Moves between objects:
j566 bu j299
j566 sa j570
j566 na j187
j566 ge j11
j566 zi j166
j566 vo j947
j302 bu j852
j302 sa j215
j302 na j890
j302 ge j547
j302 zi j433
j302 vo j574
j458 bu j183
j458 sa j762
j458 na j638
j458 ge j594
j458 zi j649
j458 vo j320
j363 bu j314
j363 sa j616
j363 na j42
j363 ge j22
j363 zi j130
j363 vo j48
j701 bu j865
j701 sa j133
j701 na j553
j701 ge j867
j701 zi j51
j701 vo j249
j470 bu j92
j470 sa j142
j470 na j215
j470 ge j433
j470 zi j274
j470 vo j818
j130 bu j304
j130 sa j363
j130 na j497
j130 ge j231
j130 zi j972
j130 vo j314
j812 bu j14
j812 sa j183
j812 na j161
j812 ge j458
j812 zi j699
j812 vo j718
j843 bu j886
j843 sa j988
j843 na j818
j843 ge j854
j843 zi j395
j843 vo j212
j433 bu j142
j433 sa j302
j433 na j228
j433 ge j786
j433 zi j939
j433 vo j852
j211 bu j971
j211 sa j768
j211 na j212
j211 ge j262
j211 zi j42
j211 vo j561
j524 bu j809
j524 sa j897
j524 na j166
j524 ge j796
j524 zi j155
j524 vo j889
j867 bu j133
j867 sa j763
j867 na j857
j867 ge j947
j867 zi j667
j867 vo j272
j939 bu j470
j939 sa j433
j939 na j547
j939 ge j689
j939 zi j474
j939 vo j142
j855 bu j594
j855 sa j694
j855 na j701
j855 ge j925
j855 zi j627
j855 vo j380
j134 bu j281
j134 sa j474
j134 na j689
j134 ge j33
j134 zi j890
j134 vo j274
j854 bu j988
j854 sa j92
j854 na j852
j854 ge j470
j854 zi j111
j854 vo j21
j133 bu j249
j133 sa j272
j133 na j144
j133 ge j763
j133 zi j701
j133 vo j549
j467 bu j689
j467 sa j14
j467 na j320
j467 ge j812
j467 zi j251
j467 vo j786
j215 bu j574
j215 sa j472
j215 na j134
j215 ge j228
j215 zi j302
j215 vo j489
j865 bu j181
j865 sa j249
j865 na j568
j865 ge j133
j865 zi j235
j865 vo j937
j235 bu j638
j235 sa j865
j235 na j272
j235 ge j701
j235 zi j694
j235 vo j181
j320 bu j999
j320 sa j578
j320 na j765
j320 ge j161
j320 zi j183
j320 vo j466
j616 bu j48
j616 sa j58
j616 na j211
j616 ge j497
j616 zi j363
j616 vo j510
j890 bu j279
j890 sa j134
j890 na j488
j890 ge j773
j890 zi j228
j890 vo j281
j508 bu j51
j508 sa j667
j508 na j947
j508 ge j32
j508 zi j889
j508 vo j701
j21 bu j231
j21 sa j297
j21 na j484
j21 ge j818
j21 zi j988
j21 vo j22
j627 bu j425
j627 sa j855
j627 na j51
j627 ge j81
j627 zi j568
j627 vo j594
j718 bu j547
j718 sa j999
j718 na j328
j718 ge j320
j718 zi j14
j718 vo j228
j181 bu j765
j181 sa j937
j181 na j241
j181 ge j249
j181 zi j638
j181 vo j503
j42 bu j822
j42 sa j211
j42 na j886
j42 ge j399
j42 zi j497
j42 vo j971
j380 bu j161
j380 sa j638
j380 na j249
j380 ge j235
j380 zi j594
j380 vo j511
j231 bu j363
j231 sa j22
j231 na j839
j231 ge j297
j231 zi j212
j231 vo j616
j561 bu j11
j561 sa j195
j561 na j363
j561 ge j972
j561 zi j971
j561 vo j208
j765 bu j539
j765 sa j503
j765 na j649
j765 ge j937
j765 zi j511
j765 vo j251
j822 bu j952
j822 sa j971
j822 na j972
j822 ge j211
j822 zi j58
j822 vo j569
j570 bu j947
j570 sa j896
j570 na j782
j570 ge j208
j570 zi j566
j570 vo j719
j773 bu j134
j773 sa j33
j773 na j467
j773 ge j539
j773 zi j466
j773 vo j474
j578 bu j466
j578 sa j328
j578 na j503
j578 ge j511
j578 zi j320
j578 vo j773
j971 bu j569
j971 sa j561
j971 na j130
j971 ge j768
j971 zi j822
j971 vo j11
j763 bu j272
j763 sa j553
j763 na j809
j763 ge j719
j763 zi j867
j763 vo j568
j488 bu j939
j488 sa j689
j488 na j718
j488 ge j467
j488 zi j33
j488 vo j433
j489 bu j145
j489 sa j56
j489 na j274
j489 ge j279
j489 zi j574
j489 vo j395
j274 bu j854
j274 sa j470
j274 na j302
j274 ge j939
j274 zi j281
j274 vo j92
j510 bu j690
j510 sa j952
j510 na j561
j510 ge j822
j510 zi j48
j510 vo j166
j952 bu j166
j952 sa j569
j952 na j195
j952 ge j971
j952 zi j510
j952 vo j566
j197 bu j508
j197 sa j32
j197 na j570
j197 ge j166
j197 zi j897
j197 vo j667
j92 bu j21
j92 sa j818
j92 na j574
j92 ge j142
j92 zi j854
j92 vo j297
j241 bu j649
j241 sa j425
j241 na j694
j241 ge j627
j241 zi j549
j241 vo j458
j314 bu j782
j314 sa j48
j314 na j822
j314 ge j616
j314 zi j304
j314 vo j796
j33 bu j474
j33 sa j488
j33 na j14
j33 ge j251
j33 zi j773
j33 vo j939
j328 bu j773
j328 sa j539
j328 na j699
j328 ge j765
j328 zi j578
j328 vo j33
j187 bu j155
j187 sa j782
j187 na j510
j187 ge j314
j187 zi j208
j187 vo j524
j594 bu j762
j594 sa j380
j594 na j865
j594 ge j694
j594 zi j425
j594 vo j161
j539 bu j33
j539 sa j251
j539 na j812
j539 ge j503
j539 zi j328
j539 vo j488
j857 bu j144
j857 sa j809
j857 na j197
j857 ge j524
j857 zi j719
j857 vo j81
j195 bu j208
j195 sa j304
j195 na j616
j195 ge j130
j195 zi j561
j195 vo j187
j839 bu j42
j839 sa j399
j839 na j843
j839 ge j145
j839 zi j880
j839 vo j211
j937 bu j503
j937 sa j18
j937 na j425
j937 ge j549
j937 zi j181
j937 vo j699
j272 bu j549
j272 sa j568
j272 na j81
j272 ge j553
j272 zi j133
j272 vo j241
j251 bu j488
j251 sa j467
j251 na j183
j251 ge j699
j251 zi j539
j251 vo j689
j574 bu j484
j574 sa j489
j574 na j281
j574 ge j472
j574 zi j852
j574 vo j145
j880 bu j497
j880 sa j839
j880 na j395
j880 ge j484
j880 zi j297
j880 vo j42
j768 bu j561
j768 sa j972
j768 na j231
j768 ge j886
j768 zi j211
j768 vo j195
j762 bu j320
j762 sa j161
j762 na j181
j762 ge j380
j762 zi j458
j762 vo j578
j638 bu j511
j638 sa j181
j638 na j549
j638 ge j865
j638 zi j380
j638 vo j765
j484 bu j839
j484 sa j145
j484 na j111
j484 ge j489
j484 zi j349
j484 vo j399
j145 bu j399
j145 sa j395
j145 na j854
j145 ge j56
j145 zi j484
j145 vo j262
j349 bu j880
j349 sa j484
j349 na j56
j349 ge j574
j349 zi j818
j349 vo j839
j466 bu j890
j466 sa j773
j466 na j251
j466 ge j328
j466 zi j999
j466 vo j134
j889 bu j925
j889 sa j508
j889 na j299
j889 ge j197
j889 zi j809
j889 vo j51
j503 bu j251
j503 sa j699
j503 na j458
j503 ge j18
j503 zi j765
j503 vo j467
j299 bu j867
j299 sa j947
j299 na j155
j299 ge j570
j299 zi j32
j299 vo j763
j395 bu j262
j395 sa j843
j395 na j92
j395 ge j111
j395 zi j145
j395 vo j886
j22 bu j616
j22 sa j497
j22 na j399
j22 ge j880
j22 zi j231
j22 vo j58
j279 bu j56
j279 sa j281
j279 na j939
j279 ge j134
j279 zi j472
j279 vo j111
j81 bu j855
j81 sa j925
j81 na j667
j81 ge j889
j81 zi j144
j81 vo j694
j228 bu j472
j228 sa j890
j228 na j33
j228 ge j466
j228 zi j547
j228 vo j279
j786 bu j302
j786 sa j547
j786 na j466
j786 ge j718
j786 zi j689
j786 vo j215
j166 bu j32
j166 sa j566
j166 na j208
j166 ge j569
j166 zi j690
j166 vo j299
j699 bu j467
j699 sa j812
j699 na j762
j699 ge j649
j699 zi j503
j699 vo j14
j568 bu j241
j568 sa j627
j568 na j925
j568 ge j144
j568 zi j272
j568 vo j425
j297 bu j22
j297 sa j880
j297 na j145
j297 ge j349
j297 zi j21
j297 vo j497
j782 bu j524
j782 sa j796
j782 na j952
j782 ge j48
j782 zi j187
j782 vo j897
j425 bu j458
j425 sa j594
j425 na j235
j425 ge j855
j425 zi j241
j425 vo j762
j497 bu j58
j497 sa j42
j497 na j262
j497 ge j839
j497 zi j22
j497 vo j822
j897 bu j889
j897 sa j197
j897 na j566
j897 ge j690
j897 zi j524
j897 vo j508
j694 bu j380
j694 sa j235
j694 na j133
j694 ge j51
j694 zi j855
j694 vo j638
j896 bu j719
j896 sa j155
j896 na j796
j896 ge j187
j896 zi j570
j896 vo j857
j18 bu j699
j18 sa j649
j18 na j594
j18 ge j241
j18 zi j937
j18 vo j812
j719 bu j553
j719 sa j857
j719 na j897
j719 ge j155
j719 zi j947
j719 vo j144
j144 bu j627
j144 sa j81
j144 na j508
j144 ge j809
j144 zi j553
j144 vo j855
j549 bu j18
j549 sa j241
j549 na j855
j549 ge j568
j549 zi j249
j549 vo j649
j988 bu j212
j988 sa j21
j988 na j349
j988 ge j92
j988 zi j843
j988 vo j231
j281 bu j111
j281 sa j274
j281 na j433
j281 ge j474
j281 zi j279
j281 vo j854
j569 bu j566
j569 sa j11
j569 na j304
j569 ge j561
j569 zi j952
j569 vo j570
j249 bu j937
j249 sa j549
j249 na j627
j249 ge j272
j249 zi j865
j249 vo j18
j852 bu j349
j852 sa j574
j852 na j279
j852 ge j215
j852 zi j142
j852 vo j484
j208 bu j896
j208 sa j187
j208 na j48
j208 ge j304
j208 zi j11
j208 vo j155
j818 bu j297
j818 sa j349
j818 na j489
j818 ge j852
j818 zi j92
j818 vo j880
j547 bu j215
j547 sa j228
j547 na j773
j547 ge j999
j547 zi j786
j547 vo j472
j972 bu j195
j972 sa j130
j972 na j22
j972 ge j212
j972 zi j768
j972 vo j304
j56 bu j395
j56 sa j111
j56 na j470
j56 ge j281
j56 zi j489
j56 vo j843
j183 bu j718
j183 sa j320
j183 na j511
j183 ge j762
j183 zi j812
j183 vo j999
j474 bu j274
j474 sa j939
j474 na j786
j474 ge j488
j474 zi j134
j474 vo j470
j553 bu j568
j553 sa j144
j553 na j889
j553 ge j857
j553 zi j763
j553 vo j627
j142 bu j818
j142 sa j852
j142 na j472
j142 ge j302
j142 zi j470
j142 vo j349
j111 bu j843
j111 sa j854
j111 na j142
j111 ge j274
j111 zi j56
j111 vo j988
j155 bu j857
j155 sa j524
j155 na j690
j155 ge j782
j155 zi j896
j155 vo j809
j48 bu j796
j48 sa j510
j48 na j971
j48 ge j58
j48 zi j314
j48 vo j690
j511 bu j328
j511 sa j765
j511 na j18
j511 ge j181
j511 zi j161
j511 vo j539
j11 bu j570
j11 sa j208
j11 na j314
j11 ge j195
j11 zi j569
j11 vo j896
j472 bu j489
j472 sa j279
j472 na j474
j472 ge j890
j472 zi j215
j472 vo j56
j161 bu j578
j161 sa j511
j161 na j937
j161 ge j638
j161 zi j762
j161 vo j328
j886 bu j972
j886 sa j212
j886 na j297
j886 ge j988
j886 zi j262
j886 vo j130
j212 bu j130
j212 sa j231
j212 na j880
j212 ge j21
j212 zi j886
j212 vo j363
j925 bu j694
j925 sa j51
j925 na j867
j925 ge j508
j925 zi j81
j925 vo j235
j947 bu j763
j947 sa j719
j947 na j524
j947 ge j896
j947 zi j299
j947 vo j553
j32 bu j667
j32 sa j299
j32 na j896
j32 ge j566
j32 zi j197
j32 vo j867
j649 bu j812
j649 sa j458
j649 na j380
j649 ge j425
j649 zi j18
j649 vo j183
j796 bu j897
j796 sa j690
j796 na j569
j796 ge j510
j796 zi j782
j796 vo j197
j14 bu j786
j14 sa j718
j14 na j578
j14 ge j183
j14 zi j467
j14 vo j547
j809 bu j81
j809 sa j889
j809 na j32
j809 ge j897
j809 zi j857
j809 vo j925
j51 bu j235
j51 sa j701
j51 na j763
j51 ge j667
j51 zi j925
j51 vo j865
j689 bu j433
j689 sa j786
j689 na j999
j689 ge j14
j689 zi j488
j689 vo j302
j262 bu j768
j262 sa j886
j262 na j21
j262 ge j843
j262 zi j399
j262 vo j972
j667 bu j701
j667 sa j867
j667 na j719
j667 ge j299
j667 zi j508
j667 vo j133
j304 bu j187
j304 sa j314
j304 na j58
j304 ge j363
j304 zi j195
j304 vo j782
j690 bu j197
j690 sa j166
j690 na j11
j690 ge j952
j690 zi j796
j690 vo j32
j399 bu j211
j399 sa j262
j399 na j988
j399 ge j395
j399 zi j839
j399 vo j768
j58 bu j510
j58 sa j822
j58 na j768
j58 ge j42
j58 zi j616
j58 vo j952
j999 bu j228
j999 sa j466
j999 na j539
j999 ge j578
j999 zi j718
j999 vo j890

In the rows, 69 means zero.

The rows follow the links: the fewer symbols apart two objects are, the more alike their rows tend to be.

Each row is also shifted at random along 10 hidden directions that mean nothing.

Known rows, each with its object:
  72    59    64    76    76    68    68    70    65    81    64    65    54    79    59    66    72    67    73    84    69    68    75    65    55    65    75    69    65    88    82    63    66    72    58    64    61    71    73    78    71    67    51    78    82    67    68    70    63    56: j130
  72    77    69    71    59    66    70    67    83    66    68    70    60    81    71    78    76    63    63    52    73    61    74    61    71    70    53    80    68    85    53    57    73    66    83    69    61    61    64    66    89    59    77    54    75    66    84    71    75    67: j937
  70    75    69    74    76    78    70    77    79    71    72    71    98    40    77    82    46    70    69    64    84    77    69    64    78    65    75    62    89    72    58    73    67    72    63    71    86    70    65    66    83    68    69    64    93    71    81    65    81    62: j161
  57    56    49    70    68    64    78    59    79    53    63    66    69    87    78    77    73    50    66    61    59    76    54    72    76    71    66    83    63    63    69    63    72    72    76    64    59    74    59    67    74    79    79    64    74    71    55    66    68    61: j649
  63    70    62    76    68    69    73    70    81    67    70    67    72    63    75    82    61    57    72    61    68    71    69    68    76    74    65    75    78    73    61    65    70    67    69    64    70    75    62    65    81    69    68    59    94    70    74    62    76    53: j503
  78    61    67    72    74    67    69    62    80    60    68    65    77    80    66    77    72    50    67    67    64    67    64    67    58    67    76    68    62    75    66    65    68    67    66    62    60    74    56    70    78    66    68    62    60    68    65    68    64    77: j511
  96    52    75    63    73    67    67    85    55    72    62    63    62    90    59    65    65    76    61    79    63    64    87    59    60    74    78    63    63    63    76    83    72    71    49    76    68    60    69    68    68    48    67    66    63    62    57    83    61    74: j304
  80    70    63    69    71    70    81    62    77    61    68    54    91    66    81    75    55    61    68    66    77    72    65    68   104    56    70    63    74    74    71    62    68    70    73    73    76    74    67    65    81    76    72    70    82    64    64    70    74    70: j241
  75    75    79    68    73    73    76    68    65    76    78    60    75    76    64    69    62    67    71    71    73    69    76    64    84    62    71    67    64    83    70    62    68    71    68    72    75    69    80    70    69    60    55    78    69    77    68    69    68    78: j111
  54    58    48    81    67    72    62    81    73    77    64    87    58    77    80    69    68    75    68    81    77    79    61    61    54    72    82    81    68    71    75    68    66    67    60    69    70    72    71    81    75    76    57    76    76    69    72    66    67    38: j32
 101    65    76    63    74    71    67    65    63    71    67    79    86    40    56    67    70    82    85    66    69    67    55    88    56    69    68    69    78    59    65    72    64    81    77    58    71    74    73    75    58    72    84    73    67    73    82    68    76    71: j988
  57   100    92    79    72    78    60    82    59    87    87    82    66    56    64    69    67    85    80    82    76    68    81    54    57    76    74    58    69    84    66    83    70    64    60    79    81    60    79    70    62    59    43    78    52    84    75    66    61    81: j852
  68    74    73    71    66    70    74    76    69    74    78    71    67    63    68    74    59    71    82    60    64    67    74    71    87    79    64    78    72    65    60    66    72    66    72    67    76    77    76    66    66    61    64    66    84    78    73    62    74    54: j279
  89    72    72    71    68    67    67    68    69    66    67    69    73    46    76    69    72    80    77    75    70    70    70    78    74    71    68    56    77    60    70    75    72    64    66    73    74    70    63    68    71    82    81    65    72    64    69    70    70    71: j855
  75    52    76    63    80    72    67    80    56    74    69    71    78    63    59    66    64    87    76    77    69    67    76    75    70    68    80    62    66    62    71    72    70    74    56    71    78    68    76    76    64    63    69    76    64    70    65    72    65    75: j212
  70    73    67    74    65    66    68    72    68    71    64    78    61    57    77    67    69    91    85    65    68    63    66    72    78    77    67    67    70    61    65    73    78    62    68    77    73    72    65    69    68    74    81    65    70    65    70    72    68    54: j51
  59    75    64    73    66    67    63    87    64    63    70    86    80    72    67    68    74    56    64    85    69    72    61    71    54    79    73    84    75    50    71    82    51    76    83    54    68    69    75    69    69    69    64    70    47    74    79    67    69    72: j972
  81    89    83    64    69    72    78    54    75    67    78    59    83    66    66    72    62    57    71    55    69    66    67    69    85    63    61    64    71    80    67    68    70    71    83    69    68    75    69    60    64    65    69    70    69    72    69    68    74    85: j547
  79    54    68    66    68    72    70    72    79    68    70    66    81    78    76    75    62    79    64    61    83    66    77    63    96    55    72    69    63    84    59    49    75    66    69    79    80    64    71    77    93    64    73    65    73    62    74    72    71    71: j249
  91    79    80    68    71    70    74    75    63    71    71    62    76    68    58    70    65    60    64    70    69    68    76    67    63    71    67    69    77    64    63    75    61    75    70    63    68    64    74    62    70    51    67    65    68    77    78    73    74    78: j395
 111    64    71    76    72    75    70    67    85    76    74    64    86    69    60    83    52    48    72    64    77    68    70    60    68    60    77    70    72    97    63    53    63    69    65    56    68    81    66    73    87    54    48    65    90    69    83    61    73    55: j773
  79    81    80    71    72    74    68    80    68    69    74    68    90    54    79    73    55    84    71    74    83    69    78    59    93    63    75    52    75    72    65    76    71    65    63    84    88    62    70    67    80    67    68    68    64    66    69    72    69    81: j865
  75    53    69    66    74    74    70    64    66    69    75    65    60    81    69    74    69    74    74    72    59    78    74    65    72    68    73    63    56    82    78    69    84    68    51    80    70    67    66    74    62    75    60    77    74    74    43    66    57    73: j466
  73    84    81    70    78    78    75    66    66    77    80    58    87    50    67    70    59    67    69    77    81    79    74    69    77    59    74    55    80    78    74    71    63    75    64    71    81    69    79    68    66    71    56    82    78    79    73    66    75    84: j56
  47    65    64    75    72    74    70    77    66    74    76    77    60    66    72    74    64    73    78    70    61    79    68    69    66    82    74    78    69    62    66    74    75    67    57    70    75    72    72    71    60    71    60    73    81    85    61    60    67    52: j215
  48    68    62    72    66    73    67    80    72    72    66    74    63    78    82    69    66    81    54    67    81    76    75    57    69    69    74    73    72    66    64    72    74    66    61    84    77    58    70    70    79    65    73    67    72    69    72    76    74    62: j667
  73    79    83    67    81    71    79    57    60    78    70    56    77    66    57    64    62    75    81    69    70    60    69    68    81    58    72    56    64    83    76    67    70    74    67    73    70    73    76    68    58    61    63    82    66    71    64    76    66    80: j297
  58    86    70    70    75    74    68    51    66    67    74    72    74    44    67    66    89    59    64    83    72    89    51    86    33    66    67    65    82    62    81    80    59    82    78    59    63    66    70    71    51    96    73    85    62    84    72    63    74    91: j818
  67    55    65    69    74    70    68    66    75    62    67    67    69    77    72    77    74    65    61    67    67    75    70    66    57    67    73    67    64    72    66    68    75    69    58    73    66    62    58    71    78    71    75    63    69    70    61    70    66    77: j458
  63    62    63    64    68    71    67    87    64    68    64    83    83    69    72    65    56    81    68    67    73    69    65    69    78    75    73    79    76    50    67    79    66    76    75    70    79    70    76    69    66    63    78    70    65    65    74    74    75    60: j510
  85    74    60    83    70    69    67    76    79    71    65    65    81    71    72    70    62    40    58    87    80    73    65    63    53    66    88    68    81    67    78    74    48    67    64    53    64    82    65    69    81    66    51    68    73    63    82    68    73    57: j524
 100    77    70    79    68    69    70    89    69    66    70    70    90    50    79    77    50    70    78    79    74    69    72    62    88    76    77    61    83    55    64    83    63    64    61    70    82    72    65    61    80    64    65    59    75    67    71    68    70    56: j235
 104    54    75    67    66    64    73    71    65    73    70    57    45    71    59    73    72    67    77    62    50    66    87    78    67    84    62    71    69    63    63    66    78    63    54    65    62    73    66    65    66    58    70    56    97    73    65    66    69    55: j472
  54    88    74    72    70    65    75    75    59    73    70    60    61    64    67    65    71    64    69    79    66    68    80    71    74    76    62    66    80    63    76    80    63    71    72    67    68    67    76    60    63    69    63    71    78    71    70    71    72    72: j497
  89    63    75    63    65    64    66    77    60    69    64    66    55    82    59    64    81    71    62    76    63    63    83    72    59    74    61    72    68    66    74    73    68    73    71    67    61    60    72    68    70    61    73    64    66    63    71    76    67    77: j616
  60    47    73    58    77    70    69    67    64    72    69    65    73    83    61    63    75    78    64    71    74    64    77    76    77    56    74    68    57    79    74    53    71    75    69    72    72    66    79    81    72    69    71    79    60    64    69    73    66    87: j42
  72    64    79    62    74    73    66    73    63    83    66    62    58    75    61    64    70    86    57    71    80    66    91    61    62    59    67    60    70    90    73    65    75    73    59    81    72    54    76    75    75    58    67    74    81    61    76    80    72    78: j561
  74    73    81    61    76    72    61    74    57    69    66    77    81    61    64    59    72    83    65    80    72    69    67    71    50    69    77    56    72    57    78    91    68    77    67    75    72    62    70    70    55    71    78    77    42    64    66    79    65    94: j48
  58    78    64    64    63    69    70    74    70    64    68    78    84    59    72    66    71    65    59    68    78    74    60    80    73    68    58    83    86    56    70    72    56    82    97    59    72    68    78    67    70    79    82    72    71    67    87    69    84    73: j58

From each start, follow one symbol. Which object do you reach?
Answer with the object's name.
  79    73    70    70    61    63    73    76    70    69    63    68    60    78    75    68    65    79    72    59    67    57    76    64    87    76    65    73    67    61    60    69    76    61    70    78    70    68    67    63    76    56    81    56    70    62    72    78    71    57
na -> j508
  79    73    73    63    56    69    68    65    79    64    76    79    68    81    66    75    77    63    68    50    65    64    66    71    73    74    53    87    63    76    56    59    73    70    93    63    63    68    70    68    74    63    77    60    62    72    80    64    74    74
ge -> j467
  66    73    67    74    69    70    64    62    75    70    69    79    74    54    77    69    76    83    80    72    78    68    59    73    72    63    70    64    67    78    69    63    72    65    74    73    73    71    66    78    74    86    75    73    61    65    74    67    67    70
zi -> j855
  88    46    70    63    78    75    73    69    62    75    69    64    70    68    61    70    66    81    69    69    70    76    74    74    67    62    74    69    68    73    69    62    73    78    55    71    74    64    76    78    68    65    70    77    84    76    66    71    71    68
vo -> j399
  63    63    70    63    78    68    75    67    63    65    69    65    90    67    64    64    66    65    73    75    69    67    61    81    82    63    77    68    67    59    76    68    60    78    77    62    73    78    76    71    61    74    73    79    56    69    66    70    69    82
ge -> j297
 101    68    75    62    76    68    72    65    65    66    61    53    85    63    60    63    65    56    57    76    71    69    71    76    59    62    75    55    82    61    81    80    59    78    67    62    64    72    66    63    66    66    76    69    72    59    72    79    75    84
vo -> j796
  92    52    60    70    70    65    68    71    73    58    60    70    79    70    73    69    70    64    68    72    65    70    58    77    61    72    82    69    69    45    68    74    65    67    63    63    66    77    58    70    72    72    84    60    59    64    66    73    68    65
ge -> j889
  58    88    82    65    74    71    83    50    72    69    80    48    79    64    68    68    66    56    71    62    69    69    71    77    96    59    64    60    71    77    74    62    68    70    80    69    72    79    75    61    61    74    66    77    75    74    66    66    75    88
vo -> j854
  65    65    77    63    69    76    71    89    68    68    80    70    81    73    72    77    53    71    58    59    70    75    85    63    83    77    73    75    74    55    53    75    73    69    61    77    86    62    75    63    73    50    70    60    73    80    70    68    75    75
sa -> j433
  79    72    71    67    74    64    76    44    79    55    67    57    81    81    66    72    76    48    71    61    61    62    55    73    73    59    68    63    58    78    73    63    70    70    80    64    55    79    56    66    69    74    76    67    51    64    58    71    63    89
bu -> j320
  55    66    49    71    65    68    75    65    80    62    61    72    77    67    85    69    68    63    60    61    77    78    52    76    75    66    70    81    79    53    67    65    64    72    81    66    70    76    67    68    75    81    86    67    79    67    76    70    82    54
zi -> j667
  80    80    75    72    71    66    81    58    70    70    73    52    63    73    64    72    62    52    80    62    55    65    71    70    80    74    66    66    68    72    72    70    72    66    67    64    62    83    66    59    59    62    61    68    83    75    59    67    68    63
bu -> j142
  40    82    66    70    67    68    72    81    62    66    72    75    75    67    73    66    71    64    65    78    70    74    68    74    75    76    65    79    78    52    73    79    58    76    84    64    74    67    79    64    65    75    69    73    64    74    73    67    74    73
ge -> j262
  56    92    63    79    54    64    70    83    72    71    65    79    51    61    83    71    70    76    68    62    70    68    73    64    69    88    55    82    85    52    57    81    71    62    77    73    70    63    67    57    75    65    81    53    83    70    83    72    80    45
vo -> j627
  79    74    63    83    68    67    63    76    71    71    65    74    60    44    77    73    75    72    75    82    69    75    69    73    49    80    72    63    83    58    68    81    67    62    57    66    68    69    59    68    74    80    71    61    83    70    75    66    71    53
vo -> j425
  68    55    65    68    69    74    65    68    74    74    73    80    61    60    66    76    71    77    74    58    66    77    66    77    54    76    67    80    71    71    60    63    77    71    65    66    70    71    68    77    66    72    73    68    86    79    75    61    75    56
bu -> j274
  55    80    72    68    72    69    71    59    64    67    66    66    67    47    81    63    75    90    74    71    71    74    66    78    74    69    68    52    75    57    76    82    78    66    65    85    75    67    64    66    58    90    87    74    68    66    58    75    70    79
vo -> j235
  58    76    62    71    70    71    77    58    68    67    74    70    72    64    70    69    74    59    74    71    67    80    53    80    71    67    64    79    72    67    75    65    63    78    83    60    67    76    77    71    59    84    67    82    73    81    68    61    73    67
na -> j852
